The symbols move the objects like this.
zu: lobe->pusa, pusa->keku, nano->muka, vetu->pogi, dere->musi, vale->mopi, deno->suli, sare->vuna, suli->vusa, razu->ramo, niko->rupu, gini->noze, genu->dere, bopu->nano, fita->podi, sulo->ruso, vuna->toki, vuni->doza, ruso->gogo, suzu->tore, taza->razu, gogo->nadi, mopi->dadi, gure->ramo, peso->gini, nobo->zomo, pogi->tema, musi->vetu, muka->deno, vita->vuni, tema->suli, vusa->pogi, nadi->kovi, bipe->buzi, noze->buzi, podi->buzi, buzi->niko, ramo->bopu, keku->suzu, tore->vale, buke->vilo, toki->vaka, vilo->ruso, kini->nano, dadi->bipe, doza->kovi, zomo->sulo, rupu->sare, vaka->peso, kovi->doza
ko: lobe->bipe, pusa->nobo, nano->vusa, vetu->kovi, dere->musi, vale->pusa, deno->vetu, sare->podi, suli->pogi, razu->bopu, niko->podi, gini->vuna, genu->vita, bopu->suli, fita->vaka, sulo->dadi, vuna->nano, vuni->nadi, ruso->bipe, suzu->sare, taza->ramo, gogo->nobo, mopi->keku, gure->muka, peso->razu, nobo->vale, pogi->genu, musi->doza, muka->musi, vita->gogo, tema->dere, vusa->tema, nadi->zomo, bipe->tore, noze->toki, podi->peso, buzi->gini, ramo->deno, keku->mopi, tore->lobe, buke->sulo, toki->kini, vilo->deno, kini->gure, dadi->tore, doza->buke, zomo->keku, rupu->fita, vaka->taza, kovi->vilo
zi: lobe->keku, pusa->suzu, nano->taza, vetu->tema, dere->ruso, vale->dadi, deno->vusa, sare->sare, suli->gure, razu->toki, niko->sare, gini->fita, genu->musi, bopu->kini, fita->nano, sulo->gogo, vuna->muka, vuni->kovi, ruso->zomo, suzu->keku, taza->vuna, gogo->buke, mopi->buke, gure->bopu, peso->noze, nobo->suzu, pogi->muka, musi->pogi, muka->suli, vita->doza, tema->deno, vusa->ramo, nadi->vilo, bipe->zomo, noze->podi, podi->niko, buzi->rupu, ramo->nano, keku->tore, tore->mopi, buke->nobo, toki->peso, vilo->vuni, kini->razu, dadi->sulo, doza->genu, zomo->zomo, rupu->lobe, vaka->gini, kovi->dere

The rows follow the links: the fewer symbols apart two objects are, the more alike their rows tend to be.

Object, then a row for it; each showing differs a little:
dadi: [  389,  -313,   641,  -358,   510,  -304,    89,   182,    87,  -185, -1071,   -84,   234,   187,   577,   229,  -274,   360,   232,  -494,  -802,   437,  -174,   213,   377,   140,   538,    75,   555,   -15,  -106,   177,  -239,   387,   -82,    67,  -560,   254,   189,   239,   535]
toki: [  76,   60,  274, -225, -326, -194, -290, -344,  550,  181,  262, -457,   35,  991,  -13, -662,  137,   43, -249,  888, -404,  177, -274,  -60, -189,  886, -172, -122, -253,  569,   81,  580,    2, -535, -340, -270,  -78,  270, -305,  223, -240]
suzu: [ -278,   150,   103,  -377,   423,   -27,  -438,   492,  -409,   330,   -31,   -92,    43,  -405,  -177,    70,   -10,   322,   550,  -242,    -6,  -278,  -138,   608,  -208,  -459,   711,   205,   156,  -486,  -209,  -177,  -300,  -102,   -18, -1299,    84,  -150,   251,  -733,   140]
podi: [ 528,  -19, -659,  426, -352, -160,  410,  327,  311,  217,  528,  174, -403,  245, -873,  -24, -737,   74,  484,  -73, -154, -288, -322,    0,  -22, -476,  183, -159, -190,  192, -379,  376,  697,   -2, -353,   24,  576, -446, -485,  205,  302]
vita: [-462, -131, -398,  152,  161,  603, -396, -408,  370,  492,  148,  431, -230, -412, -151,  -64,  787,  160,   83,   19,  356,  508,  568, -644, -166,  -97, -294,  182,  793, -183,  217, -302, -529,    3, -242, -205,   86,  118,  203, -540, -440]
genu: [-498, -319, -292,  391,   45,  392, -641, -629, -135,  603,  611, -340, -566, -517,  194,  625,  397, -131, -166,  272,  532,  168,  124, -655,  -34, -280, -177, -195,  309,  -48,  252, -813,   78,  205, -436, -127,  137,  417,  345, -140, -148]
lobe: [   30,   -21,   220,  -282,   363,  -235,  -355,   607,  -394,   306,  -152,  -123,  -110,  -296,  -125,   342,  -323,   371,   649,  -387,  -225,  -247,  -258,   652,     8,  -490,   920,   116,   137,  -384,  -330,  -115,   -56,    49,  -116, -1122,    32,  -137,   163,  -472,   499]
doza: [-485, -182, -342,  138,  107,  610, -504, -449,  257,  559,  300,  298, -280, -565, -117,  106,  845,  163,  -17,  172,  403,  468,  498, -681, -153, -196, -270,   80,  633, -239,  224, -579, -460,  -80, -316, -317,  125,  260,  259, -414, -441]
fita: [ 435,   59, -308,  280, -470, -307,  213,   54,  458,  307,  615, -120, -391,  757, -734, -315, -606,  -17,  249,  406, -335, -183, -384,  -22,  -88,   72,  132, -213, -310,  475, -176,  634,  695, -268, -451,   49,  431, -168, -525,  256,  210]
pogi: [-186, -108,  -43,  490, -121,   10, -117, -319, -702, -110,  385, -605, -284, -486,  548,  792, -105, -518, -429,   72,  521, -469, -171, -160,  170, -230, -238, -359, -414,  -57,  128, -815,  427,  421,  127,  418,   71,  140,  250,  346,   98]
mopi: [-158, -183,  684, -601,  497, -168, -489,  328, -220,  242, -598, -275,   54, -109,  315,  184,   64,  407,  351, -230, -425,  122, -157,  454,   54,   44,  803,  195,  495, -337,  -70,  -79, -496,  -39, -116, -971, -418,  201,  364, -394,  315]
tema: [-126,  -60,    5,  401,  -87,   -6,   86, -252, -750, -328,  257, -503, -174, -369,  474,  816, -261, -554, -485,  -29,  491, -502, -128, -142,  232, -323, -263, -276, -475,  -33,   98, -789,  566,  501,  202,  713,   44,  129,  241,  403,  208]
razu: [-232,  429,  371, -446, -249,  -42,  -93, -158,  140, -191,   55, -158,  371,  669,   40, -924,  457, -124, -532,  767,  -80,  -71,   59,  185, -309,  890, -395,  121, -516,  325,  165,  535, -272, -686,  182,  -24, -100,  150, -243,  -14, -484]
muka: [-237,  262,  -27,  216, -175,  -57,  137, -127, -810, -526,  402, -469,  137, -357,  464,  260,  -60, -614, -694,  173,  651, -767,  -69,  105,   67,  -56, -493, -116, -906,  -85,  114, -480,  355,   97,  474,  517,   87,  -72,   93,  307, -209]

Each walk starts at a row. The symbols on each line, taken left to right, move it on to the next object.
Answer with the object's row; about right is enough.
[ -309,    31,   469,  -487,   505,  -128,  -510,   431,  -410,   296,  -343,  -192,    41,  -235,     0,   164,     0,   375,   453,  -268,  -203,   -85,  -181,   603,   -99,  -176,   813,   208,   297,  -423,  -130,   -90,  -349,  -103,   -99, -1273,  -194,    91,   319,  -622,   275]
zi zu ko	[ -277,    44,   385,  -513,   469,   -49,  -589,   414,  -389,   364,  -221,  -198,    47,  -326,    22,   136,    87,   356,   412,  -226,   -78,  -141,  -176,   582,   -95,  -212,   764,   190,   264,  -424,   -87,  -188,  -402,  -144,   -66, -1323,  -148,   -72,   265,  -683,   158]
zu ko zi	[  67, -150,  169, -282,  428,  276,   79,   10,  396,  -82, -931,  658,  307, -113,  217,  -85,  429,  480,  297, -501, -352,  819,  498, -207,  131,  106,   57,  275,  936, -163,   72,   49, -804,  205,  154,  184, -414,  113,  212, -224,  -28]
[ 473, -262,  -85,  212, -392, -291,   -6, -124,  719,  411,  335, -257, -475,  864, -319, -237, -465,  -23,  241,  523, -592,  243, -480, -230,    6,  339,  151, -338,  -20,  578, -108,  651,  525, -135, -644,   55,  139,  146, -457,  529,  226]
zu	[ 660, -157, -431,  452, -345, -263,  462,  299,  394,  227,  300,  194, -401,  309, -664,  119, -830,   61,  563, -201, -339, -108, -349,  -43,   75, -432,  285, -263,  -42,  269, -375,  337,  752,  128, -408,  158,  476, -301, -360,  332,  491]
zi zu	[ 179,  257, -617,  300, -164,    4,  374,  564,  -77,  168,  574,  399, -177, -295, -957,    3, -484,   15,  570, -385,  337, -578,  -68,  192, -242, -728,  208,   72, -216, -194, -327,  -17,  400, -143,   24, -301,  628, -722, -264, -345,   92]
[ 151,  -80,  189, -167, -361, -175, -271, -339,  628,  328,  183, -498, -232,  954,  -72, -483,  -19,   31, -165,  889, -569,  264, -275, -122, -149,  799,  -58, -198,  -80,  649,   73,  544,  172, -435, -527, -126,  -75,  392, -335,  345,  -21]
ko zi	[   6,  430, -101,  -58, -452, -162,  -19,    2,  158,   17,  692, -270,  -32,  740, -471, -785,  -11, -213, -311,  808,   88, -427, -218,  224, -381,  560, -243,  -52, -784,  394,  -23,  529,  243, -764,  -35, -172,  307, -131, -430,   52, -321]
zi zu ko	[-175, -239, -131,  525,   -6,  101, -224, -483, -613,   15,  430, -423, -329, -586,  375,  870, -125, -447, -384,   48,  594, -275,  -61, -346,  181, -466, -222, -241, -219, -134,   71, -902,  463,  517,  -16,  391,   81,  289,  292,  357,   48]
[ -97,  -38,  462, -498,  605,   71, -177,  387,   -7,   65, -834,  309,  337, -234,  159,  -54,  193,  514,  489, -599, -453,  401,  173,  381,   91, -103,  582,  346,  666, -441,  -20,   96, -757,   93,  153, -674, -392,   -6,  281, -609,  194]
zu ko zi	[  -11,   -41,   659,  -496,   496,  -240,  -464,   479,  -275,   216,  -553,  -329,    57,  -110,   296,   302,   -89,   411,   407,  -311,  -462,   -61,  -241,   579,    30,   -98,   853,   107,   407,  -332,  -129,   -44,  -276,   123,  -104, -1051,  -339,    93,   338,  -378,   435]
ko ko	[ 603, -335,  298,  -69,  314, -396,  346,  287,  168, -270, -842,  117,  106,  181,  351,  341, -531,  274,  544, -613, -793,  396, -188,  193,  379,  -21,  563,  -58,  433,   -7, -217,  273,   53,  512,    2,  337, -309,  -21,   49,  368,  648]
[-255,  493,  253, -506, -170,   16,   12,  -46,  -60, -422,   50,  -51,  584,  514,   83, -809,  532, -242, -605,  589,  198, -231,   72,  263, -254,  706, -529,  209, -598,  135,  137,  412, -280, -657,  456,   30, -106,  -70, -139, -101, -619]
ko zu	[-315,  584,  148, -243, -213,  -15,  217,   26, -435, -611,   62,  -55,  549,  159,  206, -545,  322, -432, -719,  357,  403, -565,  103,  360, -147,  445, -593,  128, -849,   16,  189,   97, -160, -388,  679,  340,  -19, -257, -117,   25, -502]
zu	[-308,  537,  162, -303, -141,    2,  133,  103, -376, -624,  -32,   51,  670,  145,  173, -633,  417, -319, -627,  313,  387, -446,  154,  347, -224,  422, -543,  243, -779,   -2,  151,  250, -261, -486,  669,  289,  -13, -202, -114,  -47, -581]
[-362, -336, -125,  498,    7,  199, -496, -572, -394,  348,  609, -615, -553, -474,  337,  886,  121, -327, -317,  177,  473, -103,    0, -478,  161, -293, -175, -292,    8,  -50,  257, -834,  328,  431, -305,   30,   21,  399,  301,  168,   30]
zi zu zi	[-188,  156, -112,  307,  -56,   42,  355,  -95, -800, -598,   86, -189,  162, -454,  458,  443, -118, -559, -632, -155,  673, -513,  -25,   -8,  166, -232, -444,  -77, -713,  -13,   56, -577,  401,  313,  546,  862,   18, -102,  184,  315, -112]
ko ko	[-403, -166, -503,  253,  125,  649, -237, -414,  284,  373,  225,  442, -194, -644,  -96,   63,  729,  120,  -60,  -37,  518,  549,  577, -701, -103, -291, -373,  150,  640, -226,  241, -509, -470,   24, -161,   10,  118,  199,  234, -413, -444]
[ 457, -270,  134,   23,  133,  -52,  532,  -42,  360, -409, -949,  510,  206,   15,  439,  178,  -89,  148,   32, -562, -550,  687,  215, -335,  389,   59,  -30,   46,  581,   91,  -49,  145, -198,  496,   75,  925, -418,   63,   47,  481,  191]
ko zu zi	[ 359,   60, -593,  351, -228, -130,  404,  517,   13,  153,  462,  375, -246, -149, -839,   46, -728,   32,  590, -369,  104, -421, -235,  202,  -54, -799,  292,  -93, -282, -107, -368,  171,  519,  -22, -142, -166,  630, -601, -305, -113,  264]
zu ko zi	[ 447,   44, -597,  454, -308, -149,  530,  482,  105,  173,  502,  379, -309,  -48, -937,   46, -683,   60,  530, -312,   91, -369, -199,   88,  -16, -714,  219,  -45, -167,   11, -354,   99,  644,   40, -121,   73,  587, -613, -337,   47,  296]
[ 277, -122,  121,  -39, -456, -259, -241, -269,  722,  406,  363, -394, -297,  994, -214, -409, -144,   34,   97,  742, -586,  190, -333, -166,  -94,  760,   34, -258,  -58,  613,   20,  618,  232, -323, -542,  -78,   57,  272, -383,  301,   95]
ko ko zu	[-236,  521,   97, -239, -263,  -63,  163,   35, -309, -581,  196, -129,  517,  278,   58, -644,  240, -469, -759,  498,  430, -511,  -16,  352, -201,  441, -555,  136, -926,   97,   67,  256,  -61, -486,  531,  260,   39, -127, -165,   76, -518]
zu zu zu	[-168,  238,   -9,  179, -135,  -43,  308,  -76, -781, -712,  179, -314,  302, -315,  442,  340, -137, -559, -658,  -12,  651, -727,  -10,  162,   92,  -89, -429,  -37, -800, -119,  138, -507,  330,  135,  601,  714,   18,  -82,  135,  307,  -76]
[-190, -445, -114,  507,  -10,  231, -422, -658, -156,  364,  361, -457, -535, -477,  437,  878,   72, -214, -264,  158,  336,  199,   10, -661,  196, -297, -196, -322,  258,  -12,  211, -828,  284,  522, -403,  294,  -40,  498,  338,  183,  103]
zi zi	[  437,  -166,   270,  -211,   334,  -102,   523,   152,   291,  -429, -1113,   539,   282,     7,   235,    85,  -153,   362,   234,  -662,  -591,   661,   146,  -100,   295,    82,   100,   148,   615,    45,  -112,   270,  -388,   388,   228,   631,  -454,    17,    43,   277,   293]
zu	[ 479, -236,  425, -162,  307, -109,  460,   63,  303, -462, -999,  391,  253,  152,  449,   36, -110,  269,  180, -509, -665,  708,  131,  -83,  382,  177,  137,   56,  617,   -8,  -20,  342, -306,  399,  207,  758, -536,  112,   82,  337,  347]
